[[ 17.4 -12.9  16.4  -9.1 -15.2   6.4  16.9   8.8  38.7   8.4]
 [ 34.0 -23.4  -8.0 -23.5  65.3  50.7 -68.2 -38.0   6.6 -21.4]
 [-49.7  -9.3 -58.3 -31.6   4.3  50.9 -19.7 -13.5 -13.8  26.1]
 [-39.5 -18.4 -59.8 -20.7   7.4  52.3 -27.1  -6.1 -15.5  28.9]
 [-29.4 -19.8 -57.8 -11.0  12.5  54.8 -33.8   1.1 -17.5  33.3]]
:
[[-29.4 -19.8 -57.8 -11.0  12.5  54.8 -33.8   1.1 -17.5  33.3]
 [-39.5 -18.4 -59.8 -20.7   7.4  52.3 -27.1  -6.1 -15.5  28.9]
 [-49.7  -9.3 -58.3 -31.6   4.3  50.9 -19.7 -13.5 -13.8  26.1]
 [ 34.0 -23.4  -8.0 -23.5  65.3  50.7 -68.2 -38.0   6.6 -21.4]
 [ 17.4 -12.9  16.4  -9.1 -15.2   6.4  16.9   8.8  38.7   8.4]]

[[  4.9  -4.1  24.0  13.7]
 [ -5.8 -37.9 -26.2 -15.8]
 [ -1.6  27.8  30.3  16.9]
 [ 21.2  -8.3 -28.6  -3.1]
 [-27.3  10.7 -38.3 -28.2]
 [-17.5  10.2 -21.7 -19.1]
 [  0.0  -0.8 -30.9 -10.6]
 [ -5.1  -4.1 -44.7 -26.2]
 [  3.5  -3.0 -33.4 -14.2]
 [-10.0  -4.8 -61.8 -37.1]
 [  6.9  -5.1 -13.3   0.0]]
:
[[  6.9  -5.1 -13.3   0.0]
 [-10.0  -4.8 -61.8 -37.1]
 [  3.5  -3.0 -33.4 -14.2]
 [ -5.1  -4.1 -44.7 -26.2]
 [  0.0  -0.8 -30.9 -10.6]
 [-17.5  10.2 -21.7 -19.1]
 [-27.3  10.7 -38.3 -28.2]
 [ 21.2  -8.3 -28.6  -3.1]
 [ -1.6  27.8  30.3  16.9]
 [ -5.8 -37.9 -26.2 -15.8]
 [  4.9  -4.1  24.0  13.7]]

[[-16.4  -4.5  -2.5  37.1  25.4 -16.1]
 [-16.4  -4.5  -8.0  37.1  25.4 -19.6]
 [-16.4  -4.5  20.6   7.4   2.6 -49.8]
 [-16.4  -4.5 -20.4  37.1  26.3  45.2]
 [-16.4  -4.5 -25.1  37.1  29.8  54.2]
 [-16.4  -4.5  -8.0  37.1  25.4   5.2]
 [-16.4  -4.5  20.7  -8.5  -3.1 -43.3]]
:
[[-16.4  -4.5  20.7  -8.5  -3.1 -43.3]
 [-16.4  -4.5  -8.0  37.1  25.4   5.2]
 [-16.4  -4.5 -25.1  37.1  29.8  54.2]
 [-16.4  -4.5 -20.4  37.1  26.3  45.2]
 [-16.4  -4.5  20.6   7.4   2.6 -49.8]
 [-16.4  -4.5  -8.0  37.1  25.4 -19.6]
 [-16.4  -4.5  -2.5  37.1  25.4 -16.1]]

[[-28.5  14.6  56.9  23.6  -3.2 -17.2]
 [ 21.0 -12.4   1.5  -3.9 -57.0  -1.6]
 [ -3.3  10.4 -24.3   0.8  23.6   6.0]
 [-10.0 -14.1  -6.2 -29.7  14.4 -21.8]
 [ 14.4  34.8   7.8   9.6 -16.2   8.9]]
:
[[ 14.4  34.8   7.8   9.6 -16.2   8.9]
 [-10.0 -14.1  -6.2 -29.7  14.4 -21.8]
 [ -3.3  10.4 -24.3   0.8  23.6   6.0]
 [ 21.0 -12.4   1.5  -3.9 -57.0  -1.6]
 [-28.5  14.6  56.9  23.6  -3.2 -17.2]]

[[-13.3  33.4 -19.1 -20.1]
 [  2.9  -4.2  18.2  26.9]
 [  1.7 -29.1  53.2  29.2]
 [ -3.2  23.1  14.1   8.4]
 [-21.5 -10.1  22.9   8.2]
 [-10.3  10.7   2.9 -10.4]
 [-16.7   4.7  10.8  -1.0]]
:
[[-16.7   4.7  10.8  -1.0]
 [-10.3  10.7   2.9 -10.4]
 [-21.5 -10.1  22.9   8.2]
 [ -3.2  23.1  14.1   8.4]
 [  1.7 -29.1  53.2  29.2]
 [  2.9  -4.2  18.2  26.9]
 [-13.3  33.4 -19.1 -20.1]]

[[ -6.3  -1.7 -18.1  44.5]
 [-11.0  51.8 -51.5 -19.0]
 [ -3.6  18.0  59.4  44.5]
 [ 48.5  28.2 -43.9  -7.4]
 [ -7.0  69.3  32.0  10.9]
 [ -0.3   0.6  60.7 -46.1]
 [ 42.4  52.5  14.7  -4.1]
 [  9.6   3.3   4.0 -72.2]
 [ 44.8  -7.5 -14.7 -46.8]
 [ 22.4  10.9  -1.1 -61.0]
 [ 55.4  58.5 -19.9  13.2]
 [-15.6 -58.4 -41.6 -39.7]]
:
[[-15.6 -58.4 -41.6 -39.7]
 [ 55.4  58.5 -19.9  13.2]
 [ 22.4  10.9  -1.1 -61.0]
 [ 44.8  -7.5 -14.7 -46.8]
 [  9.6   3.3   4.0 -72.2]
 [ 42.4  52.5  14.7  -4.1]
 [ -0.3   0.6  60.7 -46.1]
 [ -7.0  69.3  32.0  10.9]
 [ 48.5  28.2 -43.9  -7.4]
 [ -3.6  18.0  59.4  44.5]
 [-11.0  51.8 -51.5 -19.0]
 [ -6.3  -1.7 -18.1  44.5]]
